Here is a tiny trained network, its code and every weight. The questions are about switching its units off for an input and a class, where a switched-off unit gives its printed mean instead of its output.

import numpy as np


def w(rows, s, z=0):
    codes = np.array(rows[::2]) - 128.0
    scale = np.full(codes.shape[1], s)
    scale[-1] = z or s
    return codes * scale


def f(y):
    return y / 2 * (1 + np.tanh(0.7978845608 * (y + 0.044715 * y**3)))


def log_softmax(a):
    a = a - a.max(-1, keepdims=True)
    return a - np.log(np.exp(a).sum(-1, keepdims=True))


def net(x, mask):
    res = np.array(x, float).reshape(1, 7) / 4 @ E
    y = f(res @ A[0][:, :-1].T + A[0][:, -1])
    res = res + np.where(mask, y, B[0][:, -1]) @ B[0][:, :-1]
    return log_softmax(res[-1] @ U[:, :-1].T + U[:, -1])


A, B = {}, {}
E = w([
[186,191,114,103,142,60,248,124,136,102,145,118],'x0',
[144,122,134,167,209,106,140,241,152,122,129,101],'x1',
[150,120,130,74,114,136,89,129,127,23,121,91],'x2',
[158,161,132,168,44,81,75,202,144,186,132,121],'x3',
[92,113,125,215,175,131,143,172,136,115,126,88],'x4',
[254,106,138,153,149,204,87,110,124,123,128,62],'x5',
[171,168,116,164,72,101,136,120,128,45,136,177],'x6',
],0.005)
A[0] = w([
[121,130,128,136,121,117,139,128,131,131,127,134,114],'n0',
[130,132,128,121,133,127,127,127,127,133,128,127,156],'n1',
[124,126,132,131,110,126,137,127,129,130,132,145,137],'n2',
[120,124,131,168,161,122,107,176,130,120,126,125,150],'n3',
[95,124,122,128,149,131,127,126,132,137,126,134,128],'n4',
[129,127,127,129,131,126,125,128,131,130,129,126,112],'n5',
[126,130,122,116,137,127,133,134,127,119,127,114,165],'n6',
[117,126,123,124,138,130,130,133,131,127,127,125,126],'n7',
[128,129,129,127,127,128,128,127,127,128,128,128,147],'n8',
[129,124,126,135,135,128,123,138,133,128,129,122,102],'n9',
[139,115,139,138,120,145,116,113,124,129,125,136,147],'n10',
[116,128,132,120,122,124,130,131,125,122,123,119,186],'n11',
[93,122,129,105,71,134,90,96,125,100,127,203,219],'n12',
[182,129,123,181,153,148,149,113,125,102,130,174,132],'n13',
[154,144,106,109,138,128,117,140,133,124,128,111,81],'n14',
[138,122,129,139,143,134,129,132,129,129,133,121,92],'n15',
[130,111,131,143,127,140,101,130,129,145,124,104,100],'n16',
[130,129,128,127,131,128,126,127,128,131,129,128,134],'n17',
[163,109,129,143,191,179,119,80,126,186,128,118,153],'n18',
[135,126,129,131,122,131,127,121,131,131,128,130,133],'n19',
[137,124,130,130,124,131,125,119,130,134,129,129,139],'n20',
[109,130,128,99,101,119,121,130,130,119,128,157,212],'n21',
[119,125,127,165,155,125,109,173,133,121,127,127,145],'n22',
[172,138,129,62,192,107,170,162,131,133,130,146,198],'n23',
[124,132,132,117,126,125,129,117,122,124,129,121,192],'n24',
[99,148,127,149,124,82,223,138,130,168,131,160,251],'n25',
[70,117,125,138,172,142,131,113,127,150,128,143,166],'n26',
[119,130,129,134,124,117,141,129,130,133,127,133,127],'n27',
[129,128,129,128,127,129,128,127,128,129,129,129,131],'n28',
[52,109,130,138,188,147,134,104,124,160,126,146,191],'n29',
[115,122,129,176,167,123,103,191,131,119,129,122,159],'n30',
[127,127,128,128,127,128,128,128,128,128,129,128,132],'n31',
[130,129,138,118,145,114,140,136,128,137,129,124,170],'n32',
[121,127,127,123,133,125,131,133,129,127,124,121,143],'n33',
[154,123,133,152,126,138,129,125,131,125,129,145,127],'n34',
[103,125,122,126,144,131,128,130,132,133,127,131,125],'n35',
[133,126,128,130,129,129,124,123,130,134,130,127,128],'n36',
[162,134,127,171,136,131,139,126,128,114,128,152,127],'n37',
[134,130,125,120,169,129,174,105,127,6,128,115,196],'n38',
[127,129,127,125,132,127,127,128,127,130,128,125,145],'n39',
[132,132,128,121,136,127,125,126,129,136,130,127,152],'n40',
],0.018,0.002)
B[0] = w([
[134,137,128,131,129,128,126,138,129,121,125,136,134],'n0',
[123,124,124,130,129,134,132,124,127,132,129,125,131],'n1',
[132,138,127,137,135,122,115,123,129,122,127,137,139],'n2',
[130,139,137,152,127,123,114,182,126,136,128,110,177],'n3',
[130,110,151,139,125,121,136,133,128,135,131,143,145],'n4',
[125,127,129,130,128,127,127,131,128,130,128,127,126],'n5',
[119,120,130,128,125,127,133,128,132,129,129,141,138],'n6',
[132,120,140,133,116,125,128,132,131,135,132,142,130],'n7',
[128,128,126,126,129,128,128,127,129,127,128,127,130],'n8',
[128,127,134,133,122,126,123,142,127,133,130,128,129],'n9',
[131,142,116,127,128,118,120,111,127,121,133,116,143],'n10',
[138,123,123,117,135,135,131,132,126,126,130,140,137],'n11',
[135,156,94,120,129,135,63,84,131,142,127,212,234],'n12',
[148,141,136,158,120,100,185,83,136,140,125,130,179],'n13',
[103,124,144,149,136,124,143,121,126,135,128,126,140],'n14',
[126,128,148,133,103,117,112,131,131,153,128,138,133],'n15',
[117,133,110,107,136,141,110,164,128,111,131,102,152],'n16',
[125,127,127,130,128,129,129,126,128,130,127,125,128],'n17',
[117,121,107,82,124,157,73,119,123,166,128,87,203],'n18',
[129,133,125,132,135,124,127,120,130,126,125,117,130],'n19',
[129,135,122,131,137,126,128,119,129,126,124,113,131],'n20',
[133,134,120,138,136,143,101,102,127,143,127,164,172],'n21',
[132,138,135,147,131,126,115,178,123,131,127,109,170],'n22',
[111,88,144,110,132,140,154,81,129,152,125,181,203],'n23',
[127,122,114,115,125,141,132,129,131,126,130,125,140],'n24',
[146,188,60,122,127,127,162,166,133,142,130,201,242],'n25',
[115,88,169,138,133,125,151,140,127,139,127,142,181],'n26',
[136,135,127,131,128,129,127,138,128,125,126,140,135],'n27',
[127,129,127,128,129,127,128,126,128,128,127,126,128],'n28',
[102,69,180,131,135,130,164,148,128,142,125,144,207],'n29',
[126,142,139,159,125,121,111,197,124,137,128,105,194],'n30',
[128,128,128,127,129,128,127,128,128,128,128,128,128],'n31',
[129,123,123,124,120,134,142,127,129,141,129,145,141],'n32',
[135,121,130,131,124,132,131,132,129,131,129,141,131],'n33',
[129,138,130,143,132,110,140,103,130,138,125,114,140],'n34',
[133,114,149,136,120,121,132,132,129,135,132,144,137],'n35',
[127,130,126,127,134,126,126,127,129,129,125,119,129],'n36',
[134,144,131,144,134,109,169,111,129,130,130,109,155],'n37',
[124,98,157,123,124,118,129,88,129,3,130,144,254],'n38',
[125,125,127,127,126,130,130,129,128,131,128,129,130],'n39',
[122,124,125,129,129,133,132,124,128,133,128,123,131],'n40',
],0.034,0.0092)
U = w([
[171,188,93,166,110,79,162,154,138,83,139,142,82],'0',
[113,106,153,152,150,117,197,161,133,204,123,147,126],'1',
[98,100,163,149,138,141,62,168,110,115,126,116,55],'2',
[141,161,104,126,120,149,75,170,110,198,127,2,118],'3',
[168,200,39,89,117,152,85,72,135,157,126,170,157],'4',
[98,55,161,58,137,154,141,55,128,90,128,135,255],'5',
[153,108,181,166,116,82,159,85,131,97,127,51,52],'6',
],0.0058,0.0011)

Each question gives the input, the list of numbers given to net, and the class t.
The units are the neurons (one row each of A and B). Each row of codes is followed by its name. A weight is (code - 128) times the scale printed after its matrix; where a second scale follows, it is the last column's (A, B and U).
mask holds one flag per neuron, in row order. A switched-off neuron (its flag False) gives its mean, the last column of its row in B, instead of its output. The means were averaged over made-up inputs and are rounded, as every weight is.
A unit's drop is (log p(t) with every unit on - log p(t) with that unit switched off) / (log p(t) with every unit on - log p(t) with every unit switched off).
The circuit of an input: a set's keep is (log p(t) with only the set's units on - log p(t) with every unit switched off) / (log p(t) with every unit on - log p(t) with every unit switched off). Starting from the 12 units with the biggest drops (on a tie, the unit counted first), units are removed one at a time, each time the one whose removal leaves the highest keep (on an exact tie, the one counted first), for as long as the keep stays at least 0.8.
circuit, biggest first: the units of the circuit, biggest drop first
unit that matters most: the unit with the biggest drop
top k neurons: the k neurons with the biggest drops, biggest first
drop of u: that unit's drop, to one decimal
input [-3,1,-2,-3,2,3,3], class 6: unit that matters most -> n25
input [-1,-7,-1,-5,5,-2,-8], class 1: top 3 neurons -> [n38; n29; n26]
input [-3,6,-4,3,-7,-8,-3], class 1: circuit, biggest first -> [n29; n38]
input [8,-3,-8,-3,1,-7,0], class 1: top 2 neurons -> [n29; n12]
input [1,-2,-6,-4,-7,7,-4], class 3: circuit, biggest first -> [n18; n12]
input [5,-1,3,4,2,3,7], class 6: top 2 neurons -> [n25; n12]
input [4,-4,-5,1,4,1,-5], class 1: circuit, biggest first -> [n12; n38]
input [4,3,2,8,-4,5,0], class 1: circuit, biggest first -> [n38; n12]
input [8,-1,-6,-4,-1,8,0], class 5: top 3 neurons -> [n23; n12; n38]
input [6,0,-1,-4,-5,1,6], class 5: top 2 neurons -> [n38; n23]
input [4,-2,-7,3,7,5,0], class 3: circuit, biggest first -> [n38; n18; n23]
input [-4,2,-2,7,-3,-7,-6], class 1: circuit, biggest first -> [n38; n29]
input [-4,-2,-8,-1,1,1,-6], class 1: top 3 neurons -> [n29; n38; n26]
input [-4,2,0,7,-4,3,-2], class 3: unit that matters most -> n38
input [7,6,8,-1,-8,-8,5], class 5: top 2 neurons -> [n38; n23]
input [4,5,-8,-1,-3,8,5], class 1: top 2 neurons -> [n12; n38]
input [-2,-8,8,0,3,0,-3], class 4: top 2 neurons -> [n12; n29]
input [4,-8,4,-1,2,1,7], class 5: top 2 neurons -> [n38; n25]
input [6,-3,4,3,-3,2,-2], class 5: top 2 neurons -> [n25; n12]
input [-8,6,-3,-7,-3,8,2], class 3: unit that matters most -> n18
input [2,8,0,-3,1,-4,1], class 1: top 2 neurons -> [n23; n12]
input [6,8,7,6,-7,7,4], class 5: top 2 neurons -> [n23; n38]
input [5,1,6,-4,6,-8,2], class 5: drop of n23 -> 0.4
input [-2,-2,7,4,4,-3,3], class 4: drop of n12 -> 0.4
input [-8,-1,8,5,7,1,-2], class 3: drop of n9 -> 0.0
input [4,1,-8,-7,4,-8,0], class 1: drop of n29 -> 0.1
input [8,3,2,-1,-3,8,3], class 5: unit that matters most -> n23
